Below is a small trained network, with its code and all its weights. Each question gives an input and a target symbol and asks what happens when units are switched off, that is, made to give their printed mean instead of their output.

import numpy as np


def w(rows, s, z=0):
    codes = np.array(rows[::2]) - 128.0
    scale = np.full(codes.shape[1], s)
    scale[-1] = z or s
    return codes * scale


def norm(h):
    return h / np.sqrt((h * h).mean(-1, keepdims=True) + 1e-5)


def f(y):
    return np.maximum(y, 0)


def softmax(a):
    e = np.exp(a - a.max(-1, keepdims=True))
    return e / e.sum(-1, keepdims=True)


def log_softmax(a):
    a = a - a.max(-1, keepdims=True)
    return a - np.log(np.exp(a).sum(-1, keepdims=True))


def net(x, mask):
    ids = ['αβδεζηθλμξπστφψω'.index(c) for c in x.split()]
    T = len(ids)
    res = E[ids] + P[:T]
    u = 0
    for l in range(2):
        r = norm(res)
        for j in range(2):
            rows = slice(4 * j, 4 * j + 4)
            q, k, v = (r @ M[l][rows].T for M in (Q, K, V))
            z = softmax(np.where(np.tri(T) > 0, q @ k.T / 4**0.5, -1e9)) @ v
            o = O[l][rows]
            res = res + np.where(mask[u + j], z, o[:, -1]) @ o[:, :-1]
        u += 2
        y = f(norm(res) @ A[l][:, :-1].T + A[l][:, -1])
        res = res + np.where(mask[u : u + 4], y, B[l][:, -1]) @ B[l][:, :-1]
        u += 4
    return log_softmax(norm(res)[-1] @ U[:, :-1].T + U[:, -1])


Q, K, V, O, A, B = {}, {}, {}, {}, {}, {}
E = w([
[165,187,138],'α',
[124,135,143],'β',
[93,173,153],'δ',
[108,155,153],'ε',
[160,129,113],'ζ',
[110,139,148],'η',
[161,136,121],'θ',
[97,113,106],'λ',
[116,126,124],'μ',
[101,110,108],'ξ',
[163,130,114],'π',
[114,121,120],'σ',
[164,2,149],'τ',
[114,145,140],'φ',
[111,118,117],'ψ',
[111,128,121],'ω',
],0.03)
P = w([
[3,228,33],'0',
[146,95,79],'1',
[195,27,254],'2',
[116,117,35],'3',
[184,74,240],'4',
[118,130,37],'5',
[166,97,237],'6',
[122,129,39],'7',
[152,128,252],'8',
[131,129,36],'9',
[161,134,233],'10',
[142,116,30],'11',
],0.0089)
Q[0] = w([
[112,127,124],'0.h1',
[95,142,222],'0.h1',
[175,61,195],'0.h1',
[179,173,84],'0.h1',
[2,76,121],'0.h2',
[125,177,67],'0.h2',
[127,129,97],'0.h2',
[179,166,158],'0.h2',
],0.01)
K[0] = w([
[209,178,49],'0.h1',
[232,228,193],'0.h1',
[194,80,170],'0.h1',
[24,254,140],'0.h1',
[130,170,98],'0.h2',
[191,111,152],'0.h2',
[204,109,170],'0.h2',
[131,96,179],'0.h2',
],0.0094)
V[0] = w([
[188,151,1],'0.h1',
[136,79,151],'0.h1',
[170,187,122],'0.h1',
[171,88,182],'0.h1',
[53,36,181],'0.h2',
[87,57,97],'0.h2',
[129,135,122],'0.h2',
[131,128,187],'0.h2',
],0.0077)
O[0] = w([
[147,142,148,46],'0.h1',
[73,111,176,50],'0.h1',
[182,65,181,137],'0.h1',
[117,255,217,7],'0.h1',
[117,70,147,115],'0.h2',
[189,156,133,106],'0.h2',
[121,130,122,139],'0.h2',
[242,178,176,105],'0.h2',
],0.0046,0.0017)
A[0] = w([
[103,55,216,161],'0.n1',
[12,254,122,3],'0.n2',
[53,165,244,172],'0.n3',
[46,98,131,65],'0.n4',
],0.0067,0.004)
B[0] = w([
[116,60,193,202],'0.n1',
[150,58,2,191],'0.n2',
[105,77,121,255],'0.n3',
[185,237,236,150],'0.n4',
],0.0075,0.0052)
Q[1] = w([
[114,118,191],'1.h1',
[95,9,134],'1.h1',
[109,101,124],'1.h1',
[85,115,201],'1.h1',
[127,158,185],'1.h2',
[87,97,71],'1.h2',
[4,110,215],'1.h2',
[150,151,68],'1.h2',
],0.013)
K[1] = w([
[54,137,107],'1.h1',
[101,51,125],'1.h1',
[122,113,92],'1.h1',
[24,122,129],'1.h1',
[149,29,199],'1.h2',
[182,107,178],'1.h2',
[19,91,165],'1.h2',
[214,254,133],'1.h2',
],0.015)
V[1] = w([
[37,175,82],'1.h1',
[11,158,188],'1.h1',
[82,57,110],'1.h1',
[144,188,103],'1.h1',
[252,148,122],'1.h2',
[129,90,112],'1.h2',
[142,96,189],'1.h2',
[84,60,103],'1.h2',
],0.011)
O[1] = w([
[124,210,156,248],'1.h1',
[135,167,198,50],'1.h1',
[166,110,158,253],'1.h1',
[65,182,96,123],'1.h1',
[6,91,169,74],'1.h2',
[180,141,123,159],'1.h2',
[105,219,116,98],'1.h2',
[254,125,117,199],'1.h2',
],0.008,0.0025)
A[1] = w([
[81,77,255,249],'1.n1',
[95,205,146,72],'1.n2',
[226,177,162,253],'1.n3',
[79,229,72,73],'1.n4',
],0.013,0.0037)
B[1] = w([
[170,145,168,203],'1.n1',
[83,121,5,144],'1.n2',
[80,141,156,248],'1.n3',
[206,79,246,154],'1.n4',
],0.016,0.011)
U = w([
[10,45,220,2],'α',
[174,98,152,13],'β',
[180,231,43,212],'δ',
[163,130,127,51],'ε',
[120,103,84,221],'ζ',
[85,199,220,149],'η',
[103,70,87,168],'θ',
[182,141,98,120],'λ',
[159,125,128,39],'μ',
[167,132,116,89],'ξ',
[115,106,81,208],'π',
[167,130,123,62],'σ',
[168,46,139,162],'τ',
[225,147,252,175],'φ',
[170,122,129,42],'ψ',
[180,133,125,66],'ω',
],0.013,0.0038)

Each question gives the input, a string of symbols that net reads in full, and the target symbol t.
The units are the heads (4 rows each of Q, K, V and O) and the neurons (one row each of A and B). Each row of codes is followed by its name. A weight is (code - 128) times the scale printed after its matrix; where a second scale follows, it is the last column's (O, A, B and U).
mask holds one flag per unit, layer by layer, with each layer's heads first. A switched-off unit (its flag False) gives its mean, the last column of its rows in O or B, instead of its output. The means were averaged over made-up inputs and are rounded, as every weight is.
A unit's drop is (log p(t) with every unit on - log p(t) with that unit switched off) / (log p(t) with every unit on - log p(t) with every unit switched off).
The circuit of an input: a set's keep is (log p(t) with only the set's units on - log p(t) with every unit switched off) / (log p(t) with every unit on - log p(t) with every unit switched off). Starting from all 12 units, units are removed one at a time, each time the one whose removal leaves the highest keep (on an exact tie, the one counted first), for as long as the keep stays at least 0.8.
units of the circuit, in order: the units of the circuit, biggest drop first
top k neurons: the k neurons with the biggest drops, biggest first
top k neurons in layer l: the k neurons of layer l with the biggest drops, biggest first
which heads matter: for each layer, one digit per head in row order, 1 if its drop is at least 0.15 and else 0, layers parted by /
drop of u: that unit's drop, to one decimal
input ω α φ α λ ω α, target η: which heads matter : 00 / 10
input δ ξ α δ, target α: top 2 neurons : [0.n2 1.n4]
input ω λ β α δ σ λ, target φ: units of the circuit, in order : [1.n1]
input ξ δ δ δ, target δ: units of the circuit, in order : [1.h2 0.n2]
input α φ δ β ξ δ α α η β, target α: which heads matter : 00 / 01
input λ σ μ φ α ξ β ψ ω δ β ξ, target α: top 2 neurons in layer 0 : [0.n2 0.n3]
input β δ σ φ, target φ: top 2 neurons in layer 1 : [1.n3 1.n2]
input η α σ α δ ε, target α: top 3 neurons : [1.n4 1.n2 0.n3]
input ξ ω λ, target φ: top 2 neurons : [1.n1 0.n1]
input δ δ λ σ ε δ δ φ, target φ: top 4 neurons : [1.n3 0.n4 1.n2 0.n3]
input η φ η α λ η φ φ, target α: top 3 neurons : [0.n2 1.n4 1.n2]
input δ δ ζ φ δ α σ β φ π α δ, target α: top 2 neurons : [1.n4 1.n2]
input φ φ δ δ β ξ α φ λ μ α ξ, target α: top 2 neurons : [0.n2 1.n4]
input τ φ α λ ζ λ π ψ α, target η: top 2 neurons in layer 0 : [0.n1 0.n3]
input λ φ φ β δ δ, target δ: top neuron in layer 0 : [0.n2]
input β α τ α τ θ α α ω α, target α: top 2 neurons in layer 1 : [1.n4 1.n1]
input φ θ φ φ ε β α β, target α: top 2 neurons in layer 1 : [1.n2 1.n4]
input φ ε φ ψ φ λ λ, target η: drop of 0.n3 : -0.1
input λ φ ψ ψ δ λ λ, target η: drop of 1.n3 : 0.5
input σ β φ η φ τ ξ, target φ: drop of 0.n3 : 0.1
input δ ε σ τ δ α λ α φ ε, target α: top neuron : [1.n2]
